In the rows, 128 means zero.
Rows near named flat spaces through zero
zr_hq: [117 126 137 159 169  90 125 139 142 115  98 121 129 149  88 145 103 141
  95  96 109 149 135  89 128 147 147 120]
sb_ph: [110  84 103 163 110 133 162 183 114 144  92 114 118 135 118 146 151 107
 164 160 158 108 122  90 137 117 119 117]
sb_ph: [104  89 109 187 123 105 200 128 109 145 105 142 128 148 105 128 125 185
 100 117 130 180 128 104 107 169 190 112]
bd_nj: [122  81  80 174 116 132 252 136  86 161 113 192 136 179 145 197 119 181
 127 143 114 185 135  97 101 182 153 102]
rt_sl: [129 149 143  89 124  83  91  77 138 183 159 163 152 155 192 108 141 104
 169 176 129 153 130 144 193 129 154 117]
zr_hq: [124 114  95 139 134 189  99 169 147 124 108 134 113 145 148 166 123  70
 179 175 146  84 130  85 164  74  50 126]
sb_ph: [ 87 153 113 141 126  79  51 119 161 154 194 125 135 151 128  81 109 120
 122 139 110 172  87 107 106  71 210 162]
zr_hq: [143 157 137 102 148 103 105 170 126 108 130 112 131 128 119 170 116  87
 141 111 112  97 120 111 111 111  96 141]
zr_hq: [140 130 125 120 113 153 154 120 110 121 129 135 125 113 142 128 131 138
 132 124 139 121 132 148 118 136 114 127]
sb_ph: [106 106 133 138 107 138  95 126 152 128 153  88 119 103  85  68 150 146
  94 127 123 128 113 152 103 109 165 148]
qh_jn: [115  94 139 121 104  94 135 130 132 167 145 112 137 129 108 104 169 137
 121 152 115 140 122 149 129 146 172 127]
bd_nj: [150 140 139  76 153 108 101 127 149 149 157 156 149 166 145 188 126  95
 136 151  71 126 138 129 148 137  92 127]
pf_lc: [177 158 196  27 153  74  98 122 142 118 174 105 154 114  88 164 147 121
  76  88  38 107 141 194  95 178 108 144]
zr_hq: [122 124 129 122 112 102 129 127 121 156 135 130 135 133 146 116 145 117
 153 152 140 133 121 130 144 126 150 125]
pf_lc: [155  73 147  77 105 135 179 146 123 159 142 123 141 130 101 174 187 135
 111 156  74 107 146 178 115 184  98 118]
qh_jn: [114 133 138 142 120 108 118 131 127 115 134  95 122 103  96  86 130 146
 102  99 136 133 114 136  97 122 170 142]
qh_jn: [134 129 130 100  61 106 176 149  77 143 167 100 131  83 134  97 172 137
 146 127 150 113  99 179  64 131 171 149]
pf_lc: [102 118 133 142  82  94 124 114 113 163 131 102 127 101 144  43 167 129
 160 155 187 135 108 146 150 114 196 127]
rt_sl: [143 108 144 100 107 175 119 102 136 138 117 122 124 104 148 100 166 115
 148 164 151  94 149 171 180 133  85 113]
bd_nj: [126 134 157 120 120 116  97 103 131 135 100 105 126 100 145  69 152 109
 155 142 178 107 137 146 190 124 131 114]
rt_sl: [ 95  98  74 174 100 162 144 163 130 134 161 129 115 140 111 129 121 145
 120 143 121 146  96 101  65  87 157 153]
zr_hq: [130 140 144 109 119  82 128 125 117 144 145 122 139 124 132 116 140 127
 132 124 124 136 119 143 120 138 161 132]
pf_lc: [134 115 114 142 168 196 109 128 167  94 120 143 117 148  99 170  95 138
  85 116  85 125 148 109 123 123  68 129]
pf_lc: [138 101 121 124 130 165 151 132 134 127 126 140 127 138 117 161 134 138
 112 137 102 123 142 135 123 146  95 122]
zr_hq: [127 137 130 116 141 145  79 135 157 113 149 115 124 127 110 128 119 113
 112 124 104 115 123 128 118 101 109 146]
pf_lc: [124 131 127 133 156  97 107 178 139 121 114 114 129 149 104 172 116  92
 137 124 110 112 122  83 125 113 112 132]
bd_nj: [129 154 136 120 140 147  72 129 149  98 136 105 119 108 118 107 114 110
 121 111 131 105 123 130 124  93 107 145]
bd_nj: [128 122 141 127 154  68 143 100 129 172 106 169 151 177 156 154 127 127
 145 151 117 167 148 106 192 172 150  94]
sb_ph: [130 129 105 146 135 135 157 143 109 135  96 159 127 153 166 169 113 107
 174 149 154 125 134  88 158 124 100 109]
pf_lc: [132  94 145 112 145 172  88 120 180 117 140 108 123 126  73 127 142 139
  71 129  74 115 146 154 128 136  95 134]
rt_sl: [135  69 144 111 123 168 127 137 159 135 125 104 124 122  78 135 171 136
  92 149  89 103 149 160 135 153  93 122]
rt_sl: [133 177 127 137 144 110 129 114 107 104 117 144 128 125 157 127  89 130
 140  95 154 140 124 111 125 122 136 128]
pf_lc: [150 119 155  83 147 106 120 156 142 128 140 112 140 136  89 179 145 112
 103 121  67 106 137 143 111 154  97 133]
rt_sl: [131 144 134 120 110 105 132 136 102 137 112 119 129 111 161 111 142  99
 179 141 176 107 122 128 154 117 130 121]
qh_jn: [102  78 117 175 160 137 118 139 170 138  97 129 123 167  83 145 123 139
  97 143 101 148 142  84 155 136 128 112]
qh_jn: [130 123 142 105 108 112 125  69 127 181 133 159 144 138 187  91 158 125
 165 179 153 148 142 159 203 148 149 103]
bd_nj: [152 114 149  51  81 134 120 162 123 142 185  88 134  92 109 132 189  99
 132 150  94  75 114 196  83 123 104 156]
sb_ph: [137 128 128 133 135 132 159 116 116 124 112 146 130 133 136 143 119 144
 123 118 130 138 140 127 133 152 122 115]
rt_sl: [ 97 124  89 162  87  98 151 185  94 149 139 114 122 128 141 120 137 105
 180 150 170 127  85  90  91  82 174 145]
qh_jn: [114 109 156 116 125  76  99 123 151 155 149  99 139 128  89  94 158 135
 100 133 100 142 122 147 129 142 180 133]
sb_ph: [114 105 107 144 122  71 159 209 105 161 108 121 134 161 125 187 144  81
 182 161 133 115 109  68 126 118 134 123]
qh_jn: [122  68 119 127 141 124 138 171 156 159 128 130 135 173  85 192 151 117
 113 164  67 127 136 104 130 147 108 121]
bd_nj: [115 156 154 132 134 114  59 127 149  94 129  71 116  85  92  58 124 120
 106  92 149 108 114 137 119  93 151 150]
zr_hq: [127 142 141 132 156  58 129 163 120 128 104 118 137 146 112 163 117 106
 137 110 120 129 124  89 130 139 141 122]
bd_nj: [ 97 134 136 184 144  80 124 116 128 117  99 108 123 123  98  76 108 162
  99  89 154 166 120 101 126 135 201 124]
sb_ph: [104 123 122 162 131  90 145  99 130 142 149 141 135 146 109 102 111 184
  82 104 107 194 118 124  96 150 211 132]
qh_jn: [113 131 143 144 141 113  95  86 150 136 116 128 129 130 130  79 124 141
 117 129 143 152 136 128 171 131 160 117]
rt_sl: [113 147 103 158 121 111 143 153 105 119 131 129 123 129 136 130 105 127
 144 113 150 139 104  96  93 103 156 140]
[124 111 109 141  90 141 179 156  94 128 132 116 120 107 124 124 145 142
 137 127 149 120 112 137  82 126 142 136]
qh_jn
[129 126 116 137 122 144 146 140 117 119 123 130 123 125 130 138 123 130
 133 124 136 122 125 122 113 124 118 130]
qh_jn
[152 155 141 140 130 168 159 145  88  60  60  97 104  68 127 119 116 125
 141  76 196  72 142 132 125 130  72 119]
rt_sl
[140 129 116  99  89 177 130 120 116 137 155 136 124 108 169 116 150 112
 162 162 148 102 123 163 129 105  98 136]
zr_hq
[128  89 125 151 126  82 214 173  92 145  91 128 135 146  99 179 144 146
 126 121 119 139 132 104 107 182 149 108]
sb_ph
[ 98 168 156 189 177  93  55  67 154 105  50 117 117 119 145  35  88 126
 139 102 212 150 145  84 236 111 164  99]
bd_nj
[135 112 134 119 113 129 153 109 114 157 104 145 133 131 165 123 154 119
 165 164 158 123 144 140 183 149 117 102]
bd_nj
[125 124 112 116 124 189  73 135 162 122 153 123 117 126 133 125 129  97
 138 158 121  99 123 130 136  77  81 145]
zr_hq
[130 125  86 158 143 179 166 130 122 116 118 177 122 161 151 183  88 142
 130 130 121 147 136  92 117 125  94 121]
bd_nj
[143  88 130 124 112 160 167 181 109 121  79 100 116 107 112 159 166  99
 158 148 153  67 142 127 144 137  64 112]
sb_ph
[148 138 132  90 134 121 126 161 125 121 150 124 135 132 118 179 130 104
 129 123  90 105 124 133  97 127  95 142]
qh_jn
[118 143 155 124 135  90  87 105 145 127 138 104 132 114 108  78 130 137
 104 109 126 141 123 143 133 128 171 135]
qh_jn
[170 179 151  68 114  77 169 160  68 113 139 119 142  99 151 170 134 102
 160  94 132  94 118 154  84 148 111 138]
zr_hq
[104 106 128 149 121 105 119 103 143 161 132 132 133 143 126  90 141 145
 121 149 131 162 126 126 153 134 179 120]
zr_hq
[112 133 125 168 149 139 108 111 144 106 102 124 117 126 115  99 102 145
 108 107 146 143 133 106 142 119 140 124]
qh_jn
[104 104 103 172 124 162 121 132 141 129 109 127 114 134 125 108 124 131
 135 147 154 132 126 101 145 103 130 124]
pf_lc
[134  98 155  99 117 157 103  97 161 134 152 106 128 107  93  91 163 151
  81 135  95 122 142 186 130 147 125 132]
pf_lc
[142 142 157  86 127  57 126 157 114 143 140 106 145 125 117 149 150 101
 140 122 108 113 120 138 116 145 141 133]
pf_lc
[141 150 120 130 170 153 108 149 143  89 115 137 122 143 118 182  87 111
 117 103 104 112 136  95 118 114  72 133]
qh_jn
[150 112 147 118 153 193 125 100 155  90 110 125 119 113  93 135 123 158
  71 102  97 113 163 159 133 159  73 119]
rt_sl
[101  67 140 152 185 104  76 127 207 163 107 130 137 193  67 153 133 126
  82 161  59 158 154  85 191 150 132 106]
qh_jn
[130 165 109 128 121 176 107  61 130 126 149 175 126 129 200  94  98 137
 149 141 159 150 131 142 157 101 122 127]
rt_sl
[125 112 112 143 119 157 151 122 123 131 121 142 123 132 138 130 129 140
 132 140 138 133 132 126 132 130 121 121]
pf_lc
[118  88 109 149 120 142 159 153 128 142 118 130 124 143 111 151 141 134
 126 148 119 130 129 112 121 135 125 122]
qh_jn
[150 127 161 122 167 122 140 143 132  84  88 102 125 114  70 159 119 144
  78  73  99 109 152 131 113 171  95 120]
rt_sl
[156 118 143  91 135 163 140 106 140 118 147 140 133 126 113 155 134 150
  87 118  78 124 149 170 113 163  92 127]
pf_lc
[131 118  92 143 134 155 172 148 119 123 145 162 128 158 126 191 102 148
 112 123  91 149 124 106  78 133 115 134]
bd_nj
[121 138 132 143 141  61 146 178 108 121 114 106 132 134  97 156 118 120
 127  97 122 130 112  92  93 135 158 134]
rt_sl
[134 121 131 108 139  87 143 135 130 155 149 149 147 163 124 173 131 129
 119 136  79 151 129 124 118 156 142 126]
bd_nj
[113 148 106 169 160 164  92 119 151  94 113 140 113 139 129 124  78 131
 117 110 139 139 128  87 134  92 113 133]
pf_lc

Rows near named flat spaces through zero (a row that begins with a name and a colon came from that space)
gf_gb: [116 134 110 123 104 129 129 109 100 120 150 100 143  65 128 185 104 126
 113 159 124 105 104 125 115 113 165 166]
dj_dg: [167 125 150 126 153 130 133 132 110 112 134 134 136 156 114 101 141 143
 141 124 104 109 143 135 140 153 111 142]
zm_lp: [196 168 117 126 114  91 154 151 130 140 131 123 160 114 154 151 134 139
 102 130  86 130 145 136 124  79 143 174]
zf_gl: [ 54 136 127 128 136 146 137 121 140 138 164 119 112 123 175 147 125 144
 103 135 134 129 111 116 105 148 108 156]
dj_dg: [119 146 104 140 120 136 148 122 123 137 133  92 121  97 131 139  79 148
  77 167 104 125 172  78  87 134 163 177]
zf_gl: [ 55 135  70 135 125 126 139 132 126 121 120 148 129 153 182 152 131 195
 110  99 106 124 110  83 151 149  86 118]
gf_gb: [189 185 118 144 148 102 142 181 132 116  76 144 140 203 140  80 134 147
 116  85  50 125 200  82 137 142  90 144]
zf_gl: [ 97  89 145 112 138 138 153 148 147 156 195 155 103 175 176  71 176 125
 122 160 154 178 117 139 138 131  84 106]
bt_hj: [180 137 143 147 107 108 135 145 157 114 161 126 118 159 125 147 149 145
 132 137 119 133 166 129  92 131 152 151]
zf_gl: [144 154 107 177 141  83 128 137 153 134 149 131 131 163 122 124 108 167
 121 119 149 131 193 101 110 103 137 135]
dj_dg: [118 168 156 136 130 159 132 129 130 132  78 100 118 116 117 119  81 133
  93 146 104 120 140  70  98 150 133 174]
bm_jz: [146 110 149 142 107 145 116 132 155 107 131 117  88 155  90 120 130 110
 142 143 134 138 173 112  82 171 161 116]
zm_lp: [ 83 150 154 127 104 152 116 126 149 126 106 119 113 111 141 166 123 115
 124 126 140 129  84 115 105 135 128 141]
zf_gl: [ 65 158 145 128 137 156 138 118 147 136 125 112 116 116 172 161 114 161
  95 122 116 118 102 109  98 156 109 178]
zm_lp: [182 200 133 154 112  93 108 147 139 105  83 114 150 124 109 177 112 114
 136  89 100  99 154 119 104 103 153 162]
gf_gb: [138 125 106 145 182  95 120 103 147 144 182 104 125 111 122 129 111 110
 128  96 146 111 212 191  87 124 158 140]
dj_dg: [154 124  93 136 111  97 146 157 148 100 192 142 118 185 171 157 183 164
 133 109  84 128 174 137 107 156 123 139]
dj_dg: [118 140 129 126 123 126 149 140 133 139 190 108 118 121 164 135 132 116
  98 164 117 138 149 124  91 125 136 174]
zm_lp: [139 118 196 122 121 150 134 140 117 141 173 122 116 133 112  82 133  87
 128 206 166 152 104 115 122 113 126 147]
zm_lp: [172 156 105 155 122  85 105 143  99  93 137 123 150 139  90 142 117 108
 155 118 120  96 169 113 132 110 149 131]
bt_hj: [104 100  98 108 100 125 116 124  97  94 186 126 129 108 140 178 162  97
 155 133 124 108  97 159 133 143 139 117]
gf_gb: [145 132 120 120 147 139 128 120  79 104 108 118 146 120 107 119 110 139
 129 126  85  89 135 112 148 158 121 148]
bm_jz: [104 100  55 116 119 135 147 154  87  86 197 118 102 169 158 113 149 125
 114 149  53 116 200  86 112 207 121 133]
bm_jz: [105  90 111 125 157 155 168 119 115 159 137 132 115 146 140  55 104 186
  82 174 120 154 156  80 144 152 106 128]
bm_jz: [104 173  76 145 162  88 131 143  93 114 148 138 162 151 167 138 123 161
 122  89  94  92 146 106 158 120  84 151]
bm_jz: [118 184 175 146 167 130 101 131 141 127  78 126 135 144 115 118 108 113
 141  81 136 103 125 125 124 132  98 145]
bt_hj: [179 146 171 129 131 133 113 149 110 111 111 119 127 144  83  89 124  69
 147 143 117 120 152 118 122 134 135 135]
dj_dg: [151 120  73 131  88 102 112 127  91  90 104 140 156 114 101 173 131 138
 157 113 113 104 109 117 166 112 149  95]
zm_lp: [159 126 126 135 149  99 122 124  83 119 191 118 153 115 103 117 122 102
 145 155 144 103 148 149 140 101 141 145]
zm_lp: [128 130 127 132 127 118 140 127 109 119 169 133 144 132 145 148 139 167
 126 146 126 114 106 122 141 122 116 156]
zf_gl: [155  99  84 112  88 133 123 135 116 107  42 155 135 136 103 128 139 142
 147 101  96 137 110 109 175 137 133  59]
bt_hj: [ 98 136  74 132 107  92 115 174 127 105 165 155 123 182 168 131 173  90
 152  97 118 140 146 120 143 124  98  84]
dj_dg: [ 93  91 121 141 147 138 118 102 116 114 176 123 111 136 108 123 121 146
 142 142 158 112 143 128 121 164 132 119]
zf_gl: [151 134 182 123 119 156 136 133 171 148  78 128 108 135 120 108 128 128
 116 133 130 156 120 124 107 134 132 133]
gf_gb: [107 104 151 121 124 159 101 134 109  90 115 141 106 166  96 103 148  97
 171 124 132 117 110 113 143 183 105  88]
bm_jz: [169 168 114 176 145  67 113 129 118 108 148 134 165 148 105 156 114 170
 150 103 144  91 158 121 139  89 134 148]
gf_gb: [ 49 103 122 122  95 159 136 136 178  98 161 152  80 187 197 181 193 188
 135 101 111 139  91 120 102 210  90 118]
bm_jz: [149 115 179  99 125 163 150 122 117 156 106 124 134  99 123  96 123 124
 107 177 129 148  79 129 144 114 124 147]
bt_hj: [125  84 165 111 152 162 143  98 168 147 154 119  96 122 137 122 146 148
 120 129 137 140 134 183  91 172 136 138]
zm_lp: [148 105 133  94 103 134 145 140 106 133 170 125 133 105 144 126 157  88
 125 172 118 144 100 153 135 111 137 135]
bt_hj: [152 126 143 117  94 119 134 130 150 110 181 123 125 117 155 199 174 130
 139 129 117 121 105 176  95 131 151 161]
gf_gb: [158 117 129 137 136 125 137  98  90 117 175  99 144  88  97 149  99 156
 119 174 128  93 143 128 115 130 167 179]
bt_hj: [115 150 138 121 127 122 133 138 152 136 124 141 133 137 171 152 154 139
 126  98 120 133  97 149 130 118 102 138]
gf_gb: [178 169 106 146 123  88 147 149 138 141 137 117 147 126 142 137 115 139
  99 132 102 133 179 115 109  86 149 166]
bm_jz: [171 149 109 187 137  92 117 124 151 122  68 142 138 169  76 117  88 203
 135  97 145 122 186  78 136 112 142 106]
bm_jz: [ 78 151  82 123 190 139 118 135  93 107  93 125 127 159 144  89 109 122
 123  63  62  87 181 103 143 197  75 124]
zm_lp: [101 137 124 104 109 137 128 124 133 145 132 109 127  74 154 162 126  80
 112 134 129 136  99 155 109 106 146 141]
dj_dg: [126 118 159 154 106 121 102 143 108  87 171 151 123 181  93 123 153 127
 179 159 173 120  99  96 149 134 112 106]
zm_lp: [150 138 232 123 137 153 103 114 105  95 162 117 134 121  90 149 147 100
 173 153 154  85  65 161 120 148 123 177]
dj_dg: [156 114  99 128 132 111 149 119  93 132 181 110 144 101 123 125 111 138
 108 172 118 119 160 127 126 111 156 157]
zf_gl: [ 76  95  70 111  99 133 147 139 118 129 184 128 109 126 175 136 146 120
 107 158 115 152 132 112 122 141 129 113]
gf_gb: [108 156 129 118 122 146 108 129  92 106  82 114 139 102 113 142 105  92
 133 120 104  98 101 103 138 141 124 137]
zm_lp: [120 152 123 126  91 129 106 130 125  80 102 129 135 123 132 209 148 135
 155  88  98  91  85 130 124 153 131 137]
bt_hj: [144  79 137 117 123 152 117 115 128  77 162 125  97 156 105 146 168 131
 166 115 103 102 149 161 103 215 142 118]
gf_gb: [174 194 132 138 137 104 123 139 100 146  73 102 168  82  99 116  70  85
 105 135 114 114 149 103 133  64 150 165]
zf_gl: [127 156 107 149 143 104  90 103  93 104 107 109 157  86  82 168  85 108
 153  98 142  74 133 134 135 110 154 132]
bt_hj: [141 128  87 137 111 129 120 111  90 123  64 111 146  83  75 129  67 132
 116 145 121 115 140  79 147 110 167 113]
dj_dg: [126 103  37 153  79  77 149 134 149 137 203 129 122 123 157 172 132 164
 104 157 146 161 178 114 105  85 178 112]
bm_jz: [118 197 159 133 145 123 113 151 122 116  98 128 146 143 146 139 128 107
 134  92 105 101 106 115 132 125  89 163]
gf_gb: [137 134 142 121 157 140 115  85  66 134 108  92 162  44  73 128  64 102
 123 157 142  84 108 136 144 105 159 160]
bm_jz: [109 118  48 132 116 100 143 139 110 117 159 139 137 141 163 146 138 162
 117 119 100 127 151 108 145 127 122 114]
dj_dg: [171 122  80 134 104  96 146 130  91 127 162 117 154  99 118 142 111 141
 111 172 115 125 153 111 137  87 167 144]
zf_gl: [119 119 123 119 151 109 117 132  89 133 182 131 145 119 126  99 135  71
 147 143 155 123 123 157 155  98 115 115]
zf_gl: [105 123 108 150 135 119 107 106 128 107 117 135 132 134 109 158 117 166
 150  95 146 102 124 124 137 143 128 109]
bt_hj: [131  99 108 140 113 121 145 104 143 133 174 118 121 110 131 163 123 181
 112 155 144 132 142 134 103 127 165 144]
bt_hj: [151 108  95 126 103 146 131  87 123 126  55 103 133  63  83 167  77 167
 108 131 109 114 133 114 119 136 190 126]
[160 138 116 128 116 117 133 133 118 122 140 109 134 108 120 142 118 112
 118 143 107 121 157 127 109 120 159 151]
zf_gl
[168 188 122 145  98 103 109 163 108  79  69 142 156 162 114 163 136 137
 154  90  81  95 116  84 152 125 113 136]
bt_hj
[135 164 147 140 151 100 127 139  95 111 208 119 153 136 145 143 139 121
 136 143 126  92 128 137 125 115 110 189]
bm_jz
[ 77 159 133 184 173 111 104 101 124 116 145 125 137 146 107 143  83 189
 138 110 176  86 139  91 126 134 110 151]
zm_lp
[ 59 122  82 128 138 125 122 103 123 135 144 120 130  93 153 163 111 136
 118 109 143 116 116 138 128 126 128 122]
zm_lp
[104 123 123 115 161 137 129 101 149 159 108 116 125  91 141 128 111 120
 111  96 134 129 134 171 116 127 131 126]
zm_lp
[134 158 159 132 150 120 139 121 136 163 150 108 141  94 141 126 105 117
 100 150 148 132 127 144 108  85 136 178]
zm_lp
[141 119 133 132  95 138 147 123 108 105 164 119 131 122 127 164 130 182
 116 180 113 115 107  94 120 144 145 171]
gf_gb
[103  97 111 115 111 138 150 121 144 131 153 143 118 135 169 154 159 179
 118 131 121 142  98 137 132 145 116 124]
gf_gb
[141 154 177 170 156 112 140 141 150 101 180 157 129 224 151 133 165 237
 144 115 128 105 129 104 127 163  72 176]
bt_hj
[112 130 146 108 133 137 146 109 151 182 126 115 134  68 158 137 114 116
  93 143 152 154  93 166 117  81 140 149]
bt_hj
[165 121 103 112 145 121 138 118 101 123 112 123 150 107 123 130 125 139
 124 109  86 106 143 153 145 134 135 136]
dj_dg
[131 127  81 141 105  91 131 165 155 140 167 135 110 159 150 110 144  88
 122 132 137 171 190 120 108  99 142  93]
bt_hj
[166  95  99 111 141 111 147 130 114 150 124 148 147 128 129  86 140 134
 126 128 122 149 138 154 171  99 122  93]
gf_gb
[143 146 149  93 108 146 112 126 107 114  80 116 145  77 120 165 134  71
 142 112 101 107  73 160 136 123 138 137]
bt_hj
[118 158  95 135 127 105 158 167 134 153 143 137 133 157 181  99 128 140
  87 140 104 159 158  85 132  99 101 142]
zf_gl
[120 114 165  99 139 124 123 130 100 146 197 132 145  99 141 113 158  55
 149 162 172 135  70 188 152  81 113 129]
dj_dg
[163 107  84 131 113  88 136 144  61  97 216 137 157 140 121 128 150 130
 147 174 120 110 138 118 165 105 133 130]
zm_lp
[ 91 152 155 145 150 131 114 121 177 146 123 122 108 135 141 135 120 120
 125  96 160 135 138 144  92 131 120 134]
gf_gb
[224 124 146 165 137  96 116 119 146 105 108 140 140 164  64 129 130 179
 164 102 136 109 175 143 128 127 156 119]
zf_gl
[128 138  75 117 133 111 139 131 116 123 130 121 142 112 159 154 130 135
 112  98  79 112 152 141 128 132 130 141]
gf_gb
[100 140 111 141 118 120 122 130 154 109 171 114 107 137 154 178 140 131
 127 110 119 116 156 134  79 157 141 150]
gf_gb
[125 149  84 111  71  96 119 154 120 113 145 129 145  97 164 197 159  72
 138 115 111 130  96 150 131  84 146 120]
bt_hj
[138  79  92 133 121 124 134 134  96  85 150 165 128 194 119 112 165 196
 159 127 107 117 130 101 176 175  99  88]
zm_lp
[101 113 119 118 120 128 123 137 156 141 121 147 114 143 151 121 154 108
 137 105 145 157 113 148 135 122 112  84]
gf_gb
[170 114  92 113 143 119 138 107  70 119 128 111 162  82 103 131 105 137
 121 138  91  93 144 142 152 124 152 145]
dj_dg
[106  71  20 101 124 113 163 123  75 126 192 134 141 112 171 128 143 160
 104 148  84 129 148 131 164 137 127 109]
bm_jz
[154 130 170 127 143 129 135 134 102 137 163 124 139 128 112  88 124 109
 128 177 147 130 121 124 138 107 122 153]
dj_dg
[100  91 145 120 152 149 139  98 132 139 174 124 116 119 138 127 135 158
 124 144 150 126 113 157 120 153 123 140]
bt_hj
[147 116 145 115 138 137 127 124 130 130 119 127 125 124 118 114 136 111
 136 121 123 128 129 154 128 137 130 122]
zm_lp
